cols: T C N W R M H J K
<116>: [119 187 100 123  79 114 116 114 121]
<19>: [155 108 127 158 135 153 151 143 157]
<118>: [118  68  80  81 136 118 118 144 110]
count <116>: [114]
2
count <118>: [81]
1
succ: [151]
[143]
succ: [155]
[108]

cols: Z V A Q
<65>: [135 136 131 136]
<137>: [ 68 109 115 122]
<128>: [106 118 120 123]
<50>: [ 66 108 114 120]
<142>: [126 126 126 121]
<26>: [127 139 133 140]
<123>: [106 118 121 123]
down: [139 118]
V
count <142>: [126]
3
down: [106  66 126 127 106]
Z
diff <142>: [126 126 126 120]
3, [121]
count <142>: [120]
0

cols: U X P S E
<14>: [128 131  86  85 124]
<111>: [103 133 145 129 102]
<83>: [131 127  87 127 118]
<34>: [171 136 165  76 116]
down: [102 118 116]
E
succ: [129]
[102]

cols: D L B F
<93>: [116 122  85  81]
<36>: [142 142 155 155]
<169>: [143 148 140 133]
<20>: [146 151 148 143]
<141>: [116 124  79  75]
<144>: [154 144 150 148]
<175>: [143 145 152 151]
<132>: [142 144 151 149]
diff <144>: [155 144 150 148]
0, [154]
succ: [85]
[81]
diff <141>: [116 123  79  75]
1, [124]
down: [ 85 155 140]
B

cols: kem teziv mim guzi pefu Zaku
<104>: [160 122 171 175 135 169]
<37>: [ 99 180  99 165 175  99]
<86>: [ 71  71  71 126 133 126]
<40>: [ 97 168  89  78 127  89]
<177>: [111  74 174  95 109 123]
<197>: [142  77 159 181 142 136]
<4>: [124 127  71 126 115  71]
<49>: [ 97 168  89  78 133 116]
<90>: [133 147  70 172 154 107]
<139>: [141 180  99 165 161 154]
succ: [171]
[175]
count <86>: [126]
2
diff <40>: [ 96 168  89  78 127  89]
0, [97]
count <37>: [99]
3

cols: dugi Tas nul laf Puz Paf
<81>: [126 161  87 172 173  75]
<47>: [115 161  76  97 162  94]
<41>: [126 132 138  88 173  77]
succ: [172]
[173]
succ: [87]
[172]
succ: [88]
[173]
count <81>: [75]
1
succ: [162]
[94]
succ: [76]
[97]
which: [126 161  87 172 173  75]
<81>

cols: runuk Zur zubi moro
<153>: [166 116 166  99]
<117>: [128  90 185 166]
<64>: [146 114 156 126]
<167>: [128  90 157 148]
<135>: [115 116 116 142]
<23>: [162 129 179 188]
<146>: [135 141 166 142]
<17>: [119  82 139 166]
<159>: [162 129 179 159]
<94>: [128  90 157 166]
<13>: [144 106 191 190]
diff <64>: [146 114 157 126]
2, [156]
count <135>: [117]
0
down: [128 115 162 135 119 162]
runuk
down: [116  90 114  90]
Zur
count <13>: [190]
1
succ: [115]
[116]

cols: suvog rud kuz Rudir tura tupo kipi
<98>: [184 183 184 136 114 136 122]
<97>: [134 106 185 150 126 106 106]
<28>: [130 148 130 143  90 105 164]
count <98>: [183]
1
count <98>: [136]
2
succ: [185]
[150]
down: [184 185]
kuz
down: [106 148]
rud
count <97>: [106]
3
diff <97>: [134 106 184 150 126 106 106]
2, [185]

cols: bubov rebes tam difel
<96>: [135 123 174 120]
<58>: [152 119  80 155]
<105>: [152 119  73 155]
<46>: [151 123  60 155]
succ: [151]
[123]
down: [123 119 119]
rebes
diff <105>: [152 119  74 155]
2, [73]

cols: pepa bifom Zinuf fufo Ganu fes Rebud lidad Gepom Nen
<76>: [107 121 118 141  98 141 119 127 124 102]
<24>: [181 130 161 117 168 105 138 117 150  93]
<31>: [181 130 161 120 168 105 138 117 150  91]
<30>: [107 121 118 144  98 141 144 146 105 144]
<8>: [107 121 118 141  98 141 107 146 155 144]
<149>: [107 132 120 117 128 139 139 115 133 156]
<60>: [183  91  91 140 109 105 114 143 182  91]
count <60>: [183]
1
down: [121 130 130 121 121 132]
bifom
which: [107 121 118 144  98 141 144 146 105 144]
<30>
which: [107 121 118 141  98 141 119 127 124 102]
<76>
count <30>: [144]
3
down: [117 120]
fufo

cols: fugom gukid lafup vub fibem pufa Mivak dak
<95>: [111 116 117 132 137 117 115 120]
<27>: [117 120 122 134 148 105 121 123]
<68>: [124 135 119 176 132 146 129 126]
<66>: [122 126 124 142 145 114 126 126]
<78>: [129 128 132 111 112 124 126 129]
<124>: [123 114 134  71 130  85 119 127]
down: [122 129]
fugom
diff <95>: [111 116 117 132 137 118 115 120]
5, [117]
down: [105 146 114]
pufa
succ: [135]
[119]

cols: Meput bol zotor Fipok Rim Misad kop nule fibat
<56>: [ 82 117 136 125 135 104  89 134 162]
<52>: [ 87 132 142 133 114 133 100 127 143]
<138>: [140 120 117 105 147  99 138 134 136]
<134>: [ 63 138 138  63  63 110 105 125 128]
<84>: [150 122 125 147 151 102 150 132 138]
<103>: [146 107 117 107 151 123 151 151 107]
<110>: [177 121 103 100 128 132 110 140 144]
<38>: [115  83 115 118  62 121  70 138 145]
diff <110>: [177 121 102 100 128 132 110 140 144]
2, [103]
count <134>: [62]
0
count <103>: [151]
3
diff <52>: [ 87 132 143 133 114 133 100 127 143]
2, [142]

cols: Fub kiz Per bifil Repip nadu Deme
<85>: [101 101 125 101 125 125 101]
<131>: [126  84 102 120 132 160 109]
<61>: [101  78  62 138 120  98 147]
<100>: [101  78  62 126 138 100 132]
count <85>: [101]
4
succ: [160]
[109]
count <61>: [138]
1

cols: gutaz defu vig sagub Geto
<72>: [141 178 139 137 123]
<136>: [117 119 150 137 109]
<126>: [122  65 122 136 136]
<129>: [112 114 101 122 121]
<88>: [141  98  96 112 117]
down: [150 122 101  96]
vig
succ: [119]
[150]
count <126>: [136]
2
count <126>: [122]
2

cols: Bobod muga natot rusas
<21>: [143 144 124 144]
<45>: [143 110 180 137]
<33>: [153 125 143 137]
<32>: [140 144 124 110]
<67>: [125 148 109 149]
<119>: [143 158 124 130]
<163>: [136 144 124 112]
diff <119>: [143 158 123 130]
2, [124]
succ: [109]
[149]

cols: Goko pero tese zofop libas
<74>: [ 87  82 158 174 183]
<147>: [ 87  74 181 182 183]
<77>: [ 73  73 183 183  73]
<114>: [ 74  73 183 183 183]
<63>: [110 102 129 159 183]
<25>: [ 94  86 173 174 181]
<165>: [126 115 119 145 182]
<133>: [183 183  73  73  73]
down: [183 183  73 183]
libas
succ: [115]
[119]
succ: [86]
[173]

cols: vuges nid nogi dil mezos Vad fasuf beva
<145>: [133 136 175 116  99 145 128 112]
<80>: [156 144 155 116 120 110 150 142]
<10>: [133 136 175 116  99 145 139 112]
<54>: [133 136 175 116  99 145 128 119]
<101>: [132 123 184  87  61  84 158 170]
diff <54>: [132 136 175 116  99 145 128 119]
0, [133]
succ: [84]
[158]
down: [128 150 139]
fasuf
down: [128 150]
fasuf
succ: [132]
[123]

cols: nud kamut nizu pilib fusun Ved Fase
<62>: [131 175 148 154 109 167 178]
<59>: [142 142 142 115 115 142 115]
<11>: [153  77 153 135 135 153  96]
<18>: [ 73 175  83  96 116 178 112]
down: [115 135  96]
pilib
count <59>: [115]
3
count <11>: [154]
0

cols: paz gepu mazas Beduz vure lud
<39>: [110 112  98 125 152 126]
<115>: [128 148 127 127 112 129]
<193>: [120 119  77 130 124 156]
<216>: [150 139 164 127 107 105]
<2>: [128 144 169 129 137 106]
<218>: [126 135  89 134 159 129]
<22>: [146 111 109 136 138 131]
<196>: [135 131 112 128 143 114]
<174>: [129 126 156 133 150 140]
<179>: [135 130  80 139 161 113]
<75>: [133 142  83 117 108 132]
<102>: [131 107 150 124 142 113]
count <102>: [113]
1
succ: [138]
[131]
which: [110 112  98 125 152 126]
<39>
diff <218>: [125 135  89 134 159 129]
0, [126]
down: [152 112 124]
vure

